Below is a small trained network, with its code and all its weights. Each question gives an input and a class and asks what happens when units are switched off, that is, made to give their printed mean instead of their output.

import numpy as np


def w(rows, s, z=0):
    codes = np.array(rows[::2]) - 128.0
    scale = np.full(codes.shape[1], s)
    scale[-1] = z or s
    return codes * scale


def f(y):
    return y / 2 * (1 + np.tanh(0.7978845608 * (y + 0.044715 * y**3)))


def log_softmax(a):
    a = a - a.max(-1, keepdims=True)
    return a - np.log(np.exp(a).sum(-1, keepdims=True))


def net(x, mask):
    res = np.array(x, float).reshape(1, 7) / 4 @ E
    y = f(res @ A[0][:, :-1].T + A[0][:, -1])
    res = res + np.where(mask, y, B[0][:, -1]) @ B[0][:, :-1]
    return log_softmax(res[-1] @ U[:, :-1].T + U[:, -1])


A, B = {}, {}
E = w([
[139,132,146,137,125,123],'x0',
[188,141,45,178,54,36],'x1',
[127,128,127,128,129,127],'x2',
[133,118,111,120,131,137],'x3',
[134,120,121,126,128,133],'x4',
[79,2,163,57,168,40],'x5',
[144,123,133,132,133,129],'x6',
],0.0086)
A[0] = w([
[129,81,174,90,137,71,160],'neuron 0',
[151,97,118,122,112,157,97],'neuron 1',
[129,194,119,154,120,165,95],'neuron 2',
[167,132,51,137,42,35,89],'neuron 3',
[161,162,51,146,127,13,78],'neuron 4',
[107,121,155,113,162,183,8],'neuron 5',
[112,137,167,59,157,196,88],'neuron 6',
[176,195,96,185,109,225,141],'neuron 7',
[182,203,143,140,128,160,175],'neuron 8',
[112,24,178,66,183,1,121],'neuron 9',
[114,92,165,134,113,108,62],'neuron 10',
[85,133,223,59,187,213,65],'neuron 11',
[120,131,141,142,127,123,114],'neuron 12',
],0.0085,0.0018)
B[0] = w([
[75,175,79,88,63,97,182],'neuron 0',
[107,136,135,124,127,116,126],'neuron 1',
[86,169,115,71,58,90,180],'neuron 2',
[199,30,237,232,240,194,213],'neuron 3',
[186,43,193,235,197,162,195],'neuron 4',
[170,81,149,145,153,139,153],'neuron 5',
[154,74,195,167,175,125,179],'neuron 6',
[62,250,73,62,21,77,243],'neuron 7',
[81,157,73,71,100,113,196],'neuron 8',
[40,254,45,20,40,65,255],'neuron 9',
[160,172,126,92,131,130,137],'neuron 10',
[227,75,190,236,209,195,221],'neuron 11',
[105,101,137,124,122,107,127],'neuron 12',
],0.0066,0.0092)
U = w([
[81,206,62,56,47,119,253],'0',
[184,78,254,214,241,172,3],'1',
],0.01,0.00074)

Each question gives the input, the list of numbers given to net, and the class t.
The units are the neurons (one row each of A and B). Each row of codes is followed by its name. A weight is (code - 128) times the scale printed after its matrix; where a second scale follows, it is the last column's (A, B and U).
mask holds one flag per neuron, in row order. A switched-off neuron (its flag False) gives its mean, the last column of its row in B, instead of its output. The means were averaged over made-up inputs and are rounded, as every weight is.
A unit's drop is (log p(t) with every unit on - log p(t) with that unit switched off) / (log p(t) with every unit on - log p(t) with every unit switched off).
The circuit of an input: a set's keep is (log p(t) with only the set's units on - log p(t) with every unit switched off) / (log p(t) with every unit on - log p(t) with every unit switched off). Starting from the 12 units with the biggest drops (on a tie, the unit counted first), units are removed one at a time, each time the one whose removal leaves the highest keep (on an exact tie, the one counted first), for as long as the keep stays at least 0.8.
circuit, biggest first: the units of the circuit, biggest drop first
top k neurons: the k neurons with the biggest drops, biggest first
drop of u: that unit's drop, to one decimal
input [6,5,7,-7,0,-4,7], class 1: circuit, biggest first => neuron 3
input [-7,-2,-6,7,8,1,-4], class 1: top 4 neurons => neuron 7; neuron 9; neuron 8; neuron 2
input [-8,-7,1,8,0,8,1], class 0: top 3 neurons => neuron 9; neuron 0; neuron 3
input [8,-5,-4,5,-7,6,-4], class 0: top 2 neurons => neuron 9; neuron 3
input [-3,-8,1,-8,-4,8,5], class 0: top 2 neurons => neuron 9; neuron 0
input [5,-6,-6,6,2,-4,-1], class 1: top 2 neurons => neuron 11; neuron 9
input [4,8,-2,1,8,-5,-5], class 1: top 2 neurons => neuron 3; neuron 4
input [-4,-6,-6,4,7,7,5], class 0: top 4 neurons => neuron 9; neuron 0; neuron 3; neuron 4
input [0,-1,7,-5,-1,0,-8], class 1: top 3 neurons => neuron 9; neuron 7; neuron 8
input [6,-4,-4,4,-2,6,6], class 0: drop of neuron 9 => 3.4
input [-8,5,6,0,-4,-1,3], class 1: drop of neuron 0 => 0.0
input [2,-2,-8,-4,2,0,-8], class 1: drop of neuron 9 => 1.3
input [1,-6,-5,-3,6,8,2], class 0: drop of neuron 9 => 5.3
input [-1,6,4,-5,2,-3,-6], class 1: top neuron => neuron 3
